Below is a small trained network, with its code and all its weights. Each question gives an input and a class and asks what happens when units are switched off, that is, made to give their printed mean instead of their output.

import numpy as np


def w(rows, s, z=0):
    codes = np.array(rows[::2]) - 128.0
    scale = np.full(codes.shape[1], s)
    scale[-1] = z or s
    return codes * scale


def norm(h):
    return h / np.sqrt((h * h).mean(-1, keepdims=True) + 1e-5)


def f(y):
    return y / 2 * (1 + np.tanh(0.7978845608 * (y + 0.044715 * y**3)))


def log_softmax(a):
    a = a - a.max(-1, keepdims=True)
    return a - np.log(np.exp(a).sum(-1, keepdims=True))


def net(x, mask):
    res = np.array(x, float).reshape(1, 5) / 4 @ E
    u = 0
    for l in range(2):
        y = f(norm(res) @ A[l][:, :-1].T + A[l][:, -1])
        res = res + np.where(mask[u : u + 15], y, B[l][:, -1]) @ B[l][:, :-1]
        u += 15
    return log_softmax(norm(res)[-1] @ U[:, :-1].T + U[:, -1])


A, B = {}, {}
E = w([
[128,130,128],'x0',
[96,133,245],'x1',
[46,189,120],'x2',
[169,216,116],'x3',
[124,133,127],'x4',
],0.011)
A[0] = w([
[98,86,179,85],'0.n1',
[168,106,98,253],'0.n2',
[176,194,116,135],'0.n3',
[183,123,209,69],'0.n4',
[110,112,139,135],'0.n5',
[133,90,115,9],'0.n6',
[82,157,147,101],'0.n7',
[81,30,72,144],'0.n8',
[198,154,175,126],'0.n9',
[60,167,60,72],'0.n10',
[168,123,116,162],'0.n11',
[146,165,251,181],'0.n12',
[101,123,152,68],'0.n13',
[119,136,138,71],'0.n14',
[115,144,136,39],'0.n15',
],0.02,0.0035)
B[0] = w([
[168,20,159,185],'0.n1',
[199,76,177,195],'0.n2',
[195,62,100,188],'0.n3',
[53,169,20,178],'0.n4',
[144,110,139,142],'0.n5',
[143,152,137,135],'0.n6',
[153,84,162,175],'0.n7',
[49,254,122,227],'0.n8',
[94,151,7,169],'0.n9',
[50,243,176,196],'0.n10',
[189,77,131,157],'0.n11',
[37,98,45,254],'0.n12',
[146,97,144,143],'0.n13',
[122,115,133,125],'0.n14',
[118,123,148,125],'0.n15',
],0.035,0.0095)
A[1] = w([
[116,52,206,76],'1.n1',
[86,134,127,24],'1.n2',
[87,143,122,166],'1.n3',
[190,109,155,19],'1.n4',
[136,173,112,125],'1.n5',
[108,113,171,160],'1.n6',
[96,95,250,207],'1.n7',
[125,127,115,163],'1.n8',
[172,220,141,128],'1.n9',
[135,130,168,187],'1.n10',
[91,86,39,10],'1.n11',
[208,133,92,105],'1.n12',
[92,134,129,4],'1.n13',
[191,240,124,85],'1.n14',
[64,33,183,230],'1.n15',
],0.018,0.0025)
B[1] = w([
[179,81,152,149],'1.n1',
[96,119,112,161],'1.n2',
[105,93,128,202],'1.n3',
[95,112,125,149],'1.n4',
[152,118,143,164],'1.n5',
[143,102,119,142],'1.n6',
[184,72,111,178],'1.n7',
[123,126,143,143],'1.n8',
[196,142,141,228],'1.n9',
[149,136,110,139],'1.n10',
[122,146,255,254],'1.n11',
[171,150,68,171],'1.n12',
[102,122,109,147],'1.n13',
[213,161,157,239],'1.n14',
[144,106,210,225],'1.n15',
],0.04,0.0076)
U = w([
[237,191,134,255],'0',
[22,67,175,220],'1',
[108,243,172,18],'2',
[146,8,213,73],'3',
[237,51,44,85],'4',
[49,105,30,82],'5',
],0.017,0.004)

Each question gives the input, the list of numbers given to net, and the class t.
The units are the neurons (one row each of A and B). Each row of codes is followed by its name. A weight is (code - 128) times the scale printed after its matrix; where a second scale follows, it is the last column's (A, B and U).
mask holds one flag per neuron, layer by layer. A switched-off neuron (its flag False) gives its mean, the last column of its row in B, instead of its output. The means were averaged over made-up inputs and are rounded, as every weight is.
A unit's drop is (log p(t) with every unit on - log p(t) with that unit switched off) / (log p(t) with every unit on - log p(t) with every unit switched off).
unit that matters most: the unit with the biggest drop
k most important neurons: the k neurons with the biggest drops, biggest first
top k neurons in layer l: the k neurons of layer l with the biggest drops, biggest first
drop when u is switched off: that unit's drop, to one decimal
input [5,0,-1,-6,-3], class 0: top 2 neurons in layer 0 : 0.n12, 0.n8
input [-4,-3,-7,-1,8], class 0: unit that matters most : 0.n1
input [0,1,3,8,1], class 1: top 2 neurons in layer 1 : 1.n11, 1.n14
input [3,-2,-8,-2,6], class 0: 2 most important neurons : 0.n12, 0.n8
input [-8,-6,-5,-6,-8], class 0: 2 most important neurons : 0.n8, 0.n12
input [-4,-7,-2,-3,-2], class 0: top 3 neurons in layer 0 : 0.n12, 0.n8, 0.n2
input [-7,0,-7,-1,5], class 0: top 3 neurons in layer 0 : 0.n12, 0.n2, 0.n11
input [-1,-4,-3,-4,8], class 0: 2 most important neurons : 0.n8, 0.n12
input [6,0,7,-7,-6], class 2: 4 most important neurons : 0.n8, 0.n10, 0.n12, 0.n2
input [5,3,-1,0,3], class 1: 4 most important neurons : 1.n11, 0.n1, 0.n8, 1.n12
input [0,1,-1,7,-5], class 5: 2 most important neurons : 0.n9, 1.n14
input [-2,4,2,6,3], class 1: 2 most important neurons : 1.n11, 0.n8
input [-1,2,-6,-7,0], class 1: 2 most important neurons : 0.n8, 0.n4
input [0,-1,-2,6,-1], class 4: unit that matters most : 0.n3
input [-3,7,8,-1,-2], class 3: top 2 neurons in layer 0 : 0.n8, 0.n7
input [2,0,-6,-2,4], class 0: top 2 neurons in layer 0 : 0.n12, 0.n2
input [-5,8,-6,0,-4], class 1: top 2 neurons in layer 0 : 0.n1, 0.n8
input [-8,5,-5,2,-4], class 5: top 2 neurons in layer 0 : 0.n4, 0.n9
input [-5,-6,-7,-2,8], class 0: top 2 neurons in layer 0 : 0.n8, 0.n1
input [-8,6,-8,-6,3], class 1: unit that matters most : 0.n4
input [3,-4,2,-1,-4], class 2: 2 most important neurons : 0.n10, 0.n8
input [8,-4,-6,1,5], class 4: top 2 neurons in layer 0 : 0.n10, 0.n2
input [-4,-8,-2,4,8], class 4: top 3 neurons in layer 0 : 0.n8, 0.n3, 0.n2
input [5,7,4,8,-1], class 1: 2 most important neurons : 1.n11, 0.n8
input [6,3,-3,-2,6], class 1: drop when 1.n11 is switched off : 0.4
input [1,-5,-6,-4,-6], class 0: drop when 0.n8 is switched off : 0.7
input [1,8,6,6,6], class 1: most important neuron : 0.n12
